Below is a small trained network, with its code and all its weights. Each question gives an input and a class and asks what happens when units are switched off, that is, made to give their printed mean instead of their output.

import numpy as np


def w(rows, s, z=0):
    codes = np.array(rows[::2]) - 128.0
    scale = np.full(codes.shape[1], s)
    scale[-1] = z or s
    return codes * scale


def norm(h):
    return h / np.sqrt((h * h).mean(-1, keepdims=True) + 1e-5)


def f(y):
    return y / 2 * (1 + np.tanh(0.7978845608 * (y + 0.044715 * y**3)))


def log_softmax(a):
    a = a - a.max(-1, keepdims=True)
    return a - np.log(np.exp(a).sum(-1, keepdims=True))


def net(x, mask):
    res = np.array(x, float).reshape(1, 6) / 4 @ E
    u = 0
    for l in range(2):
        y = f(norm(res) @ A[l][:, :-1].T + A[l][:, -1])
        res = res + np.where(mask[u : u + 9], y, B[l][:, -1]) @ B[l][:, :-1]
        u += 9
    return log_softmax(norm(res)[-1] @ U[:, :-1].T + U[:, -1])


A, B = {}, {}
E = w([
[253,126,123,137,167,147,135],'x0',
[137,93,76,150,92,108,128],'x1',
[123,155,143,196,147,165,195],'x2',
[158,185,83,71,160,139,186],'x3',
[129,162,116,155,61,53,134],'x4',
[48,62,159,99,61,171,221],'x5',
],0.0063)
A[0] = w([
[118,146,178,139,153,152,126,64],'L0N1',
[184,183,114,104,66,103,100,235],'L0N2',
[116,196,51,108,187,228,138,168],'L0N3',
[23,128,102,105,50,201,147,36],'L0N4',
[2,134,176,39,136,67,104,48],'L0N5',
[149,116,151,147,204,150,20,224],'L0N6',
[103,129,227,158,126,125,194,164],'L0N7',
[76,118,87,181,93,168,44,18],'L0N8',
[189,188,128,143,166,88,232,254],'L0N9',
],0.0077,0.0024)
B[0] = w([
[99,93,86,161,87,185,114,128],'L0N1',
[96,134,125,65,188,2,157,200],'L0N2',
[134,73,126,131,187,174,177,216],'L0N3',
[184,192,97,152,113,186,110,193],'L0N4',
[74,167,139,149,124,194,73,191],'L0N5',
[135,70,113,117,154,104,89,232],'L0N6',
[166,79,120,156,164,76,100,183],'L0N7',
[112,74,89,142,182,180,192,148],'L0N8',
[41,61,96,102,54,140,186,254],'L0N9',
],0.0086,0.0055)
A[1] = w([
[141,195,58,188,35,84,187,157],'L1N1',
[213,62,142,115,124,5,133,99],'L1N2',
[106,121,175,188,163,106,142,1],'L1N3',
[88,171,95,124,122,226,252,135],'L1N4',
[200,20,125,108,81,166,79,197],'L1N5',
[33,123,254,143,119,165,50,182],'L1N6',
[144,121,159,118,20,154,188,103],'L1N7',
[58,138,148,182,58,205,93,183],'L1N8',
[183,28,174,179,105,78,108,188],'L1N9',
],0.0066,0.0025)
B[1] = w([
[176,254,192,38,64,64,157,192],'L1N1',
[102,129,101,79,114,124,96,220],'L1N2',
[121,108,124,139,113,180,105,112],'L1N3',
[224,80,110,156,120,143,130,253],'L1N4',
[141,205,219,127,153,121,109,209],'L1N5',
[64,130,55,128,65,146,107,188],'L1N6',
[154,173,153,87,125,130,117,165],'L1N7',
[118,189,87,179,153,133,79,209],'L1N8',
[110,117,171,172,102,96,132,204],'L1N9',
],0.0081,0.0049)
U = w([
[80,110,126,210,239,188,114,64],'0',
[213,217,116,177,80,174,131,57],'1',
[10,198,64,176,107,222,52,192],'2',
[149,135,213,102,140,154,127,2],'3',
[98,86,149,188,96,96,68,92],'4',
[168,51,84,120,163,179,221,215],'5',
[66,194,116,74,88,39,198,197],'6',
[128,104,69,69,235,43,58,160],'7',
],0.012,0.0034)

Each question gives the input, the list of numbers given to net, and the class t.
The units are the neurons (one row each of A and B). Each row of codes is followed by its name. A weight is (code - 128) times the scale printed after its matrix; where a second scale follows, it is the last column's (A, B and U).
mask holds one flag per neuron, layer by layer. A switched-off neuron (its flag False) gives its mean, the last column of its row in B, instead of its output. The means were averaged over made-up inputs and are rounded, as every weight is.
A unit's drop is (log p(t) with every unit on - log p(t) with that unit switched off) / (log p(t) with every unit on - log p(t) with every unit switched off).
The circuit of an input: a set's keep is (log p(t) with only the set's units on - log p(t) with every unit switched off) / (log p(t) with every unit on - log p(t) with every unit switched off). Starting from the 12 units with the biggest drops (on a tie, the unit counted first), units are removed one at a time, each time the one whose removal leaves the highest keep (on an exact tie, the one counted first), for as long as the keep stays at least 0.8.
units of the circuit, in order: the units of the circuit, biggest drop first
unit that matters most: the unit with the biggest drop
k most important neurons: the k neurons with the biggest drops, biggest first
top k neurons in layer l: the k neurons of layer l with the biggest drops, biggest first
input [-7,3,7,1,0,4], class 1: units of the circuit, in order -> L0N4, L1N4
input [2,-4,-8,-5,-1,2], class 2: units of the circuit, in order -> L0N5, L1N6
input [3,7,3,-2,-3,2], class 3: 2 most important neurons -> L1N5, L0N5
input [8,-2,0,-3,-1,7], class 3: units of the circuit, in order -> L1N5
input [8,5,5,7,4,-7], class 6: units of the circuit, in order -> L0N9, L1N1
input [8,-1,4,-4,-4,6], class 3: units of the circuit, in order -> L1N5, L0N8
input [8,-3,-3,-6,7,1], class 6: top 2 neurons in layer 0 -> L0N3, L0N7
input [4,-3,8,2,-8,-5], class 5: units of the circuit, in order -> L0N9, L1N8
input [3,-8,0,-2,3,-1], class 4: 2 most important neurons -> L1N9, L0N1
input [3,7,3,-1,-4,-3], class 0: units of the circuit, in order -> L1N1, L1N5
input [1,5,3,-5,3,7], class 1: 2 most important neurons -> L0N4, L0N2
input [-6,2,2,-1,-4,-6], class 0: 2 most important neurons -> L0N8, L0N2
input [2,-5,-3,-5,-4,-1], class 4: units of the circuit, in order -> L1N9, L0N3
input [3,7,-3,-1,2,2], class 6: unit that matters most -> L0N6
input [-1,6,-5,5,-2,3], class 1: 2 most important neurons -> L0N4, L0N6
input [8,-4,1,-1,2,6], class 3: 3 most important neurons -> L1N5, L0N2, L0N3
input [-7,-8,8,6,2,-7], class 5: units of the circuit, in order -> L0N3, L1N4, L0N9
input [-1,-5,7,-8,-3,5], class 2: top 2 neurons in layer 1 -> L1N6, L1N8
input [-2,6,-1,4,-7,-4], class 5: 2 most important neurons -> L0N3, L1N8
input [-3,0,-5,4,-3,6], class 2: units of the circuit, in order -> L0N5
input [1,5,0,-2,4,-3], class 6: 2 most important neurons -> L0N3, L0N7
input [-8,-3,3,8,0,8], class 2: 2 most important neurons -> L0N5, L1N8
input [3,5,-2,-2,7,-1], class 6: top 2 neurons in layer 0 -> L0N6, L0N7
input [-2,-6,7,7,4,7], class 5: top 2 neurons in layer 1 -> L1N4, L1N5
